Here is a tiny trained network, its code and every weight. The questions are about switching its units off for an input and a class, where a switched-off unit gives its printed mean instead of its output.

import numpy as np


def w(rows, s, z=0):
    codes = np.array(rows[::2]) - 128.0
    scale = np.full(codes.shape[1], s)
    scale[-1] = z or s
    return codes * scale


def f(y):
    return np.maximum(y, 0)


def log_softmax(a):
    a = a - a.max(-1, keepdims=True)
    return a - np.log(np.exp(a).sum(-1, keepdims=True))


def net(x, mask):
    res = np.array(x, float).reshape(1, 3) / 4 @ E
    y = f(res @ A[0][:, :-1].T + A[0][:, -1])
    res = res + np.where(mask, y, B[0][:, -1]) @ B[0][:, :-1]
    return log_softmax(res[-1] @ U[:, :-1].T + U[:, -1])


A, B = {}, {}
E = w([
[56,199,182],'x0',
[97,30,189],'x1',
[2,40,116],'x2',
],0.0091)
A[0] = w([
[164,100,56,164],'neuron 1',
[12,94,130,173],'neuron 2',
[122,46,157,254],'neuron 3',
[145,119,161,115],'neuron 4',
[95,89,89,242],'neuron 5',
[138,85,8,212],'neuron 6',
[45,103,116,135],'neuron 7',
[214,134,187,238],'neuron 8',
[115,86,183,147],'neuron 9',
[181,235,140,184],'neuron 10',
],0.014,0.005)
B[0] = w([
[136,158,166,184],'neuron 1',
[10,175,104,225],'neuron 2',
[100,83,134,223],'neuron 3',
[128,121,117,141],'neuron 4',
[95,141,167,194],'neuron 5',
[153,169,222,206],'neuron 6',
[95,148,132,192],'neuron 7',
[181,102,86,220],'neuron 8',
[99,99,127,179],'neuron 9',
[182,208,34,246],'neuron 10',
],0.014,0.013)
U = w([
[169,103,203,22],'0',
[16,126,136,60],'1',
[180,164,59,253],'2',
[140,5,126,78],'3',
],0.014,0.0034)

Each question gives the input, the list of numbers given to net, and the class t.
The units are the neurons (one row each of A and B). Each row of codes is followed by its name. A weight is (code - 128) times the scale printed after its matrix; where a second scale follows, it is the last column's (A, B and U).
mask holds one flag per neuron, in row order. A switched-off neuron (its flag False) gives its mean, the last column of its row in B, instead of its output. The means were averaged over made-up inputs and are rounded, as every weight is.
A unit's drop is (log p(t) with every unit on - log p(t) with that unit switched off) / (log p(t) with every unit on - log p(t) with every unit switched off).
The circuit of an input: a set's keep is (log p(t) with only the set's units on - log p(t) with every unit switched off) / (log p(t) with every unit on - log p(t) with every unit switched off). Starting from all 10 units, units are removed one at a time, each time the one whose removal leaves the highest keep (on an exact tie, the one counted first), for as long as the keep stays at least 0.8.
circuit, biggest first: the units of the circuit, biggest drop first
k most important neurons: the k neurons with the biggest drops, biggest first
drop when u is switched off: that unit's drop, to one decimal
input [-2,7,-1], class 3: most important neuron	(neuron 2)
input [-1,6,-2], class 3: 2 most important neurons	(neuron 2; neuron 10)
input [-8,5,-3], class 0: 2 most important neurons	(neuron 6; neuron 1)
input [-8,3,-2], class 0: circuit, biggest first	(neuron 6; neuron 10)
input [-6,6,-3], class 3: circuit, biggest first	(neuron 10; neuron 8)
input [-6,6,-2], class 3: 2 most important neurons	(neuron 3; neuron 10)
input [-7,6,-2], class 3: 3 most important neurons	(neuron 3; neuron 10; neuron 8)
input [-5,2,1], class 0: 2 most important neurons	(neuron 2; neuron 6)
input [-7,-6,1], class 0: 2 most important neurons	(neuron 6; neuron 10)
input [-3,4,-4], class 3: 2 most important neurons	(neuron 10; neuron 2)
input [-8,5,-2], class 0: drop when neuron 6 is switched off	0.6
input [-3,8,-7], class 3: drop when neuron 10 is switched off	0.4
input [-4,3,-2], class 0: drop when neuron 10 is switched off	0.6
input [-7,-8,2], class 0: most important neuron	(neuron 6)
